Here is a tiny trained network, its code and every weight. The questions are about switching its units off for an input and a class, where a switched-off unit gives its printed mean instead of its output.

import numpy as np


def w(rows, s, z=0):
    codes = np.array(rows[::2]) - 128.0
    scale = np.full(codes.shape[1], s)
    scale[-1] = z or s
    return codes * scale


def f(y):
    return y / 2 * (1 + np.tanh(0.7978845608 * (y + 0.044715 * y**3)))


def log_softmax(a):
    a = a - a.max(-1, keepdims=True)
    return a - np.log(np.exp(a).sum(-1, keepdims=True))


def net(x, mask):
    res = np.array(x, float).reshape(1, 3) / 4 @ E
    y = f(res @ A[0][:, :-1].T + A[0][:, -1])
    res = res + np.where(mask, y, B[0][:, -1]) @ B[0][:, :-1]
    return log_softmax(res[-1] @ U[:, :-1].T + U[:, -1])


A, B = {}, {}
E = w([
[91,113,207,182,81,228],'x0',
[191,186,205,128,72,85],'x1',
[136,106,43,188,7,103],'x2',
],0.011)
A[0] = w([
[94,109,196,174,82,215,110],'neuron 1',
[157,130,107,108,132,106,255],'neuron 2',
[132,119,33,185,9,107,119],'neuron 3',
[184,136,74,110,165,66,82],'neuron 4',
[67,89,39,142,189,170,88],'neuron 5',
[137,161,168,112,173,132,144],'neuron 6',
[137,118,176,112,171,139,115],'neuron 7',
[222,152,191,134,95,77,98],'neuron 8',
[108,134,181,105,221,123,122],'neuron 9',
],0.014,0.011)
B[0] = w([
[49,101,79,141,182,77,228],'neuron 1',
[66,68,141,254,176,119,208],'neuron 2',
[209,89,124,94,134,147,251],'neuron 3',
[62,145,57,41,148,98,180],'neuron 4',
[72,144,217,92,66,140,197],'neuron 5',
[146,67,127,123,112,138,190],'neuron 6',
[166,106,113,108,105,135,177],'neuron 7',
[55,144,192,73,84,167,202],'neuron 8',
[208,103,93,123,113,138,219],'neuron 9',
],0.021,0.016)
U = w([
[85,94,43,97,165,87,146],'0',
[230,61,112,87,105,167,86],'1',
[102,122,222,84,69,166,154],'2',
[133,85,132,251,163,138,254],'3',
[145,174,142,131,115,124,66],'4',
[182,197,52,174,76,119,89],'5',
],0.012,0.0077)

Each question gives the input, the list of numbers given to net, and the class t.
The units are the neurons (one row each of A and B). Each row of codes is followed by its name. A weight is (code - 128) times the scale printed after its matrix; where a second scale follows, it is the last column's (A, B and U).
mask holds one flag per neuron, in row order. A switched-off neuron (its flag False) gives its mean, the last column of its row in B, instead of its output. The means were averaged over made-up inputs and are rounded, as every weight is.
A unit's drop is (log p(t) with every unit on - log p(t) with that unit switched off) / (log p(t) with every unit on - log p(t) with every unit switched off).
The circuit of an input: a set's keep is (log p(t) with only the set's units on - log p(t) with every unit switched off) / (log p(t) with every unit on - log p(t) with every unit switched off). Starting from all 9 units, units are removed one at a time, each time the one whose removal leaves the highest keep (on an exact tie, the one counted first), for as long as the keep stays at least 0.8.
circuit, biggest first: the units of the circuit, biggest drop first
most important unit: the unit with the biggest drop
k most important neurons: the k neurons with the biggest drops, biggest first
drop when u is switched off: that unit's drop, to one decimal
input [1,2,3], class 3: most important unit -> neuron 9
input [-5,6,-7], class 1: 4 most important neurons -> (neuron 9; neuron 1; neuron 5; neuron 6)
input [0,5,-5], class 1: 4 most important neurons -> (neuron 5; neuron 9; neuron 6; neuron 7)
input [3,3,3], class 3: circuit, biggest first -> (neuron 4; neuron 5)
input [-7,8,1], class 2: 2 most important neurons -> (neuron 8; neuron 1)
input [1,8,6], class 2: 2 most important neurons -> (neuron 8; neuron 9)
input [-2,-2,2], class 3: 2 most important neurons -> (neuron 8; neuron 1)
input [0,3,-2], class 3: circuit, biggest first -> (neuron 3; neuron 4)
input [-3,4,-2], class 2: circuit, biggest first -> (neuron 1; neuron 3)
input [8,8,-8], class 0: 3 most important neurons -> (neuron 1; neuron 3; neuron 5)
input [1,2,1], class 3: 2 most important neurons -> (neuron 5; neuron 4)
input [3,0,-3], class 3: 2 most important neurons -> (neuron 4; neuron 3)
input [5,3,-1], class 0: 2 most important neurons -> (neuron 1; neuron 2)
input [-2,-3,3], class 3: most important unit -> neuron 8
input [-1,-3,1], class 3: 2 most important neurons -> (neuron 8; neuron 4)
input [-2,6,4], class 2: 2 most important neurons -> (neuron 8; neuron 9)
input [2,-3,1], class 3: drop when neuron 7 is switched off -> 0.1
input [7,6,-5], class 0: drop when neuron 5 is switched off -> 0.2
input [-5,-6,-3], class 2: drop when neuron 1 is switched off -> 0.7
input [2,-5,-4], class 2: most important unit -> neuron 5
